Here is a tiny trained network, its code and every weight. The questions are about switching its units off for an input and a target symbol, where a switched-off unit gives its printed mean instead of its output.

import numpy as np


def w(rows, s, z=0):
    codes = np.array(rows[::2]) - 128.0
    scale = np.full(codes.shape[1], s)
    scale[-1] = z or s
    return codes * scale


def softmax(a):
    e = np.exp(a - a.max(-1, keepdims=True))
    return e / e.sum(-1, keepdims=True)


def log_softmax(a):
    a = a - a.max(-1, keepdims=True)
    return a - np.log(np.exp(a).sum(-1, keepdims=True))


def net(x, mask):
    ids = ['Παγδεηστ'.index(c) for c in x.split()]
    T = len(ids)
    res = E[ids] + P[:T]
    u = 0
    for l in range(2):
        r = res
        for j in range(3):
            rows = slice(4 * j, 4 * j + 4)
            q, k, v = (r @ M[l][rows].T for M in (Q, K, V))
            z = softmax(np.where(np.tri(T) > 0, q @ k.T / 4**0.5, -1e9)) @ v
            o = O[l][rows]
            res = res + np.where(mask[u + j], z, o[:, -1]) @ o[:, :-1]
        u += 3
    return log_softmax(res[-1] @ U[:, :-1].T + U[:, -1])


Q, K, V, O = {}, {}, {}, {}
E = w([
[182,124,89,124],'Π',
[132,121,125,111],'α',
[113,128,161,126],'γ',
[94,165,92,131],'δ',
[95,180,211,165],'ε',
[172,175,70,80],'η',
[68,176,182,6],'σ',
[192,171,169,100],'τ',
],0.022)
P = w([
[146,1,56,101],'0',
[131,63,62,117],'1',
[129,78,83,97],'2',
[114,82,78,76],'3',
[116,90,87,65],'4',
[114,100,95,60],'5',
[111,114,91,44],'6',
[114,124,79,33],'7',
[127,137,101,38],'8',
[140,146,114,36],'9',
[172,149,141,36],'10',
[163,149,160,35],'11',
[172,135,177,45],'12',
],0.0043)
Q[0] = w([
[107,176,70,125],'L0H0',
[101,248,107,103],'L0H0',
[87,96,4,97],'L0H0',
[44,140,202,151],'L0H0',
[148,85,154,204],'L0H1',
[157,140,125,172],'L0H1',
[101,61,159,221],'L0H1',
[182,199,184,142],'L0H1',
[162,69,82,143],'L0H2',
[60,178,192,83],'L0H2',
[162,102,234,178],'L0H2',
[17,94,162,122],'L0H2',
],0.013)
K[0] = w([
[151,246,67,155],'L0H0',
[140,115,46,26],'L0H0',
[44,218,26,137],'L0H0',
[171,33,32,164],'L0H0',
[106,35,126,175],'L0H1',
[174,82,138,204],'L0H1',
[105,72,120,236],'L0H1',
[149,113,198,156],'L0H1',
[95,48,101,208],'L0H2',
[176,201,217,41],'L0H2',
[99,84,128,75],'L0H2',
[82,222,89,49],'L0H2',
],0.013)
V[0] = w([
[96,141,68,130],'L0H0',
[108,103,113,110],'L0H0',
[140,138,100,118],'L0H0',
[93,150,144,164],'L0H0',
[154,66,142,160],'L0H1',
[140,152,51,137],'L0H1',
[146,249,101,105],'L0H1',
[172,174,197,74],'L0H1',
[118,156,115,154],'L0H2',
[180,162,130,90],'L0H2',
[97,170,85,142],'L0H2',
[158,176,95,183],'L0H2',
],0.012)
O[0] = w([
[121,55,192,137,146],'L0H0',
[104,104,98,107,141],'L0H0',
[147,122,138,138,147],'L0H0',
[74,136,181,150,100],'L0H0',
[71,119,18,65,28],'L0H1',
[92,1,175,119,83],'L0H1',
[221,69,246,132,216],'L0H1',
[198,170,146,120,254],'L0H1',
[142,45,181,150,107],'L0H2',
[127,144,160,107,176],'L0H2',
[160,83,156,124,127],'L0H2',
[100,50,193,142,63],'L0H2',
],0.0076,0.014)
Q[1] = w([
[110,139,150,126],'L1H0',
[109,219,153,79],'L1H0',
[135,168,91,142],'L1H0',
[162,82,152,190],'L1H0',
[122,186,138,31],'L1H1',
[107,86,206,24],'L1H1',
[122,153,114,4],'L1H1',
[115,70,46,168],'L1H1',
[206,139,148,118],'L1H2',
[152,86,107,156],'L1H2',
[101,130,205,91],'L1H2',
[122,115,133,141],'L1H2',
],0.011)
K[1] = w([
[102,163,133,97],'L1H0',
[183,156,123,143],'L1H0',
[66,187,135,175],'L1H0',
[102,174,172,86],'L1H0',
[117,255,193,62],'L1H1',
[89,201,199,44],'L1H1',
[112,181,160,59],'L1H1',
[92,133,123,200],'L1H1',
[221,131,161,83],'L1H2',
[86,127,117,145],'L1H2',
[154,174,241,112],'L1H2',
[151,127,168,56],'L1H2',
],0.0087)
V[1] = w([
[92,103,179,19],'L1H0',
[101,38,112,210],'L1H0',
[54,97,63,93],'L1H0',
[137,109,108,33],'L1H0',
[210,157,71,248],'L1H1',
[153,50,104,254],'L1H1',
[176,60,79,162],'L1H1',
[160,109,182,99],'L1H1',
[226,80,56,208],'L1H2',
[64,175,147,116],'L1H2',
[97,7,48,190],'L1H2',
[10,75,147,45],'L1H2',
],0.0075)
O[1] = w([
[195,203,135,158,141],'L1H0',
[134,102,120,177,59],'L1H0',
[108,128,87,147,66],'L1H0',
[178,152,106,87,138],'L1H0',
[66,234,201,106,115],'L1H1',
[105,221,159,117,45],'L1H1',
[113,145,137,36,84],'L1H1',
[170,130,81,80,166],'L1H1',
[46,110,173,1,106],'L1H2',
[152,140,97,236,126],'L1H2',
[144,98,144,119,3],'L1H2',
[239,84,97,202,70],'L1H2',
],0.0087,0.04)
U = w([
[150,20,166,206,254],'Π',
[138,79,1,129,146],'α',
[94,132,192,241,254],'γ',
[197,171,24,145,19],'δ',
[165,45,180,112,44],'ε',
[109,154,120,110,107],'η',
[79,132,32,173,217],'σ',
[172,55,10,69,8],'τ',
],0.0064,0.0079)

Each question gives the input, a string of symbols that net reads in full, and the target symbol t.
The units are the heads (4 rows each of Q, K, V and O). Each row of codes is followed by its name. A weight is (code - 128) times the scale printed after its matrix; where a second scale follows, it is the last column's (O and U).
mask holds one flag per head, layer by layer. A switched-off head (its flag False) gives its mean, the last column of its rows in O, instead of its output. The means were averaged over made-up inputs and are rounded, as every weight is.
A unit's drop is (log p(t) with every unit on - log p(t) with that unit switched off) / (log p(t) with every unit on - log p(t) with every unit switched off).
The circuit of an input: a set's keep is (log p(t) with only the set's units on - log p(t) with every unit switched off) / (log p(t) with every unit on - log p(t) with every unit switched off). Starting from all 6 units, units are removed one at a time, each time the one whose removal leaves the highest keep (on an exact tie, the one counted first), for as long as the keep stays at least 0.8.
units of the circuit, in order: the units of the circuit, biggest drop first
unit that matters most: the unit with the biggest drop
which heads matter: for each layer, one digit per head in row order, 1 if its drop is at least 0.15 and else 0, layers parted by /
drop of u: that unit's drop, to one decimal
input τ α δ, target η: units of the circuit, in order -> [L1H1]
input σ γ γ, target α: units of the circuit, in order -> [L0H1; L1H1]
input Π ε γ η η, target ε: which heads matter -> 010 / 001
input γ ε Π τ η δ α Π δ η Π α, target ε: units of the circuit, in order -> [L0H1; L1H2]
input δ δ Π σ δ γ α, target Π: which heads matter -> 001 / 010
input ε ε δ α, target γ: units of the circuit, in order -> [L1H1; L1H0]
input γ τ δ η δ, target ε: units of the circuit, in order -> [L0H1; L1H2]
input γ γ η τ α, target η: which heads matter -> 000 / 011
input σ δ γ η η η η, target τ: units of the circuit, in order -> [L1H2; L1H1]
input α η α η σ δ α Π η η Π δ, target Π: units of the circuit, in order -> [L0H2; L0H1]
input δ ε δ δ δ, target Π: units of the circuit, in order -> [L0H1; L1H2]
input ε η γ γ Π γ τ σ, target δ: which heads matter -> 011 / 001
input σ α τ ε ε ε, target σ: which heads matter -> 011 / 000
input γ ε Π σ δ δ δ, target γ: unit that matters most -> L0H2
input ε τ α τ ε, target η: units of the circuit, in order -> [L1H2; L1H1]
input Π Π Π, target τ: which heads matter -> 010 / 101
input δ σ δ δ Π, target η: which heads matter -> 000 / 010
input α γ γ, target σ: drop of L1H2 -> -0.4
input τ σ δ, target γ: drop of L0H0 -> 0.5
input σ δ δ τ τ η τ τ, target ε: unit that matters most -> L1H2
input σ γ σ η τ, target η: drop of L1H2 -> 1.6
